Here is a tiny trained network, its code and every weight. The questions are about switching its units off for an input and a class, where a switched-off unit gives its printed mean instead of its output.

import numpy as np


def w(rows, s, z=0):
    codes = np.array(rows[::2]) - 128.0
    scale = np.full(codes.shape[1], s)
    scale[-1] = z or s
    return codes * scale


def f(y):
    return np.maximum(y, 0)


def log_softmax(a):
    a = a - a.max(-1, keepdims=True)
    return a - np.log(np.exp(a).sum(-1, keepdims=True))


def net(x, mask):
    res = np.array(x, float).reshape(1, 7) / 4 @ E
    y = f(res @ A[0][:, :-1].T + A[0][:, -1])
    res = res + np.where(mask, y, B[0][:, -1]) @ B[0][:, :-1]
    return log_softmax(res[-1] @ U[:, :-1].T + U[:, -1])


A, B = {}, {}
E = w([
[129,130,125],'x0',
[76,17,94],'x1',
[8,214,13],'x2',
[128,123,133],'x3',
[125,97,161],'x4',
[201,114,32],'x5',
[125,124,135],'x6',
],0.011)
A[0] = w([
[100,199,219,46],'neuron 1',
[195,33,229,197],'neuron 2',
[170,155,112,98],'neuron 3',
[143,114,77,89],'neuron 4',
[235,89,131,175],'neuron 5',
[209,129,139,93],'neuron 6',
[217,93,50,104],'neuron 7',
[119,25,163,157],'neuron 8',
[209,182,158,172],'neuron 9',
[147,105,198,97],'neuron 10',
[143,116,164,163],'neuron 11',
[50,99,74,82],'neuron 12',
[76,147,126,255],'neuron 13',
[106,64,38,80],'neuron 14',
[121,68,103,187],'neuron 15',
[83,250,142,141],'neuron 16',
[124,108,75,53],'neuron 17',
[100,43,123,163],'neuron 18',
],0.012,0.0054)
B[0] = w([
[88,52,150,171],'neuron 1',
[172,95,125,252],'neuron 2',
[131,158,190,146],'neuron 3',
[166,84,110,147],'neuron 4',
[150,135,127,208],'neuron 5',
[128,146,193,173],'neuron 6',
[155,156,90,183],'neuron 7',
[153,108,101,193],'neuron 8',
[176,129,253,187],'neuron 9',
[107,105,160,174],'neuron 10',
[152,79,127,162],'neuron 11',
[79,128,79,168],'neuron 12',
[111,181,100,177],'neuron 13',
[117,133,79,169],'neuron 14',
[175,107,85,167],'neuron 15',
[114,164,191,196],'neuron 16',
[118,112,72,144],'neuron 17',
[116,189,126,175],'neuron 18',
],0.011,0.019)
U = w([
[139,94,185,101],'0',
[228,174,133,127],'1',
[70,162,165,106],'2',
[203,245,92,162],'3',
[188,83,98,255],'4',
[233,128,68,102],'5',
[57,126,95,106],'6',
[122,74,49,62],'7',
],0.012,0.0091)

Each question gives the input, the list of numbers given to net, and the class t.
The units are the neurons (one row each of A and B). Each row of codes is followed by its name. A weight is (code - 128) times the scale printed after its matrix; where a second scale follows, it is the last column's (A, B and U).
mask holds one flag per neuron, in row order. A switched-off neuron (its flag False) gives its mean, the last column of its row in B, instead of its output. The means were averaged over made-up inputs and are rounded, as every weight is.
A unit's drop is (log p(t) with every unit on - log p(t) with that unit switched off) / (log p(t) with every unit on - log p(t) with every unit switched off).
The circuit of an input: a set's keep is (log p(t) with only the set's units on - log p(t) with every unit switched off) / (log p(t) with every unit on - log p(t) with every unit switched off). Starting from the 12 units with the biggest drops (on a tie, the unit counted first), units are removed one at a time, each time the one whose removal leaves the highest keep (on an exact tie, the one counted first), for as long as the keep stays at least 0.8.
units of the circuit, in order: the units of the circuit, biggest drop first
unit that matters most: the unit with the biggest drop
top k neurons: the k neurons with the biggest drops, biggest first
drop of u: that unit's drop, to one decimal
input [2,5,4,3,3,-7,-1], class 6: units of the circuit, in order -> (neuron 9; neuron 12)
input [8,2,-8,3,6,-6,-3], class 4: top neuron -> (neuron 2)
input [-4,4,7,-4,4,0,1], class 6: units of the circuit, in order -> (neuron 2; neuron 12)
input [-8,-6,2,-1,8,-5,-2], class 2: units of the circuit, in order -> (neuron 2; neuron 16)
input [-6,1,4,0,-5,-4,-5], class 6: units of the circuit, in order -> (neuron 9; neuron 12)
input [6,-3,8,-6,-7,-3,-4], class 2: units of the circuit, in order -> (neuron 16; neuron 7)
input [2,-2,5,8,1,0,-6], class 2: units of the circuit, in order -> (neuron 7; neuron 2)
input [-1,5,5,7,1,1,2], class 7: top 2 neurons -> (neuron 16; neuron 15)
input [-8,-8,-1,-5,-3,-7,4], class 0: top 2 neurons -> (neuron 1; neuron 9)
input [6,7,3,1,7,-2,6], class 6: top 2 neurons -> (neuron 2; neuron 18)
input [-6,1,-7,8,5,-7,-2], class 4: top 4 neurons -> (neuron 2; neuron 8; neuron 16; neuron 11)
input [-5,-4,0,-7,-3,-4,-5], class 0: top 2 neurons -> (neuron 1; neuron 18)
input [6,7,1,-7,-1,6,2], class 7: top 2 neurons -> (neuron 12; neuron 9)
input [3,-6,0,3,3,-6,-2], class 0: units of the circuit, in order -> (neuron 1)
input [-3,1,6,2,8,-1,4], class 6: top 2 neurons -> (neuron 9; neuron 12)
input [6,4,4,6,8,-7,-4], class 6: top 2 neurons -> (neuron 9; neuron 12)
input [-2,8,1,4,8,-8,7], class 6: top 2 neurons -> (neuron 18; neuron 12)
input [0,0,2,6,5,-4,4], class 2: drop of neuron 2 -> 0.3
input [5,7,-6,2,-1,1,-7], class 5: drop of neuron 7 -> 0.1
input [8,-8,-2,-6,2,-5,-3], class 0: drop of neuron 3 -> 0.0
input [6,-3,6,6,4,-5,-3], class 2: unit that matters most -> neuron 16
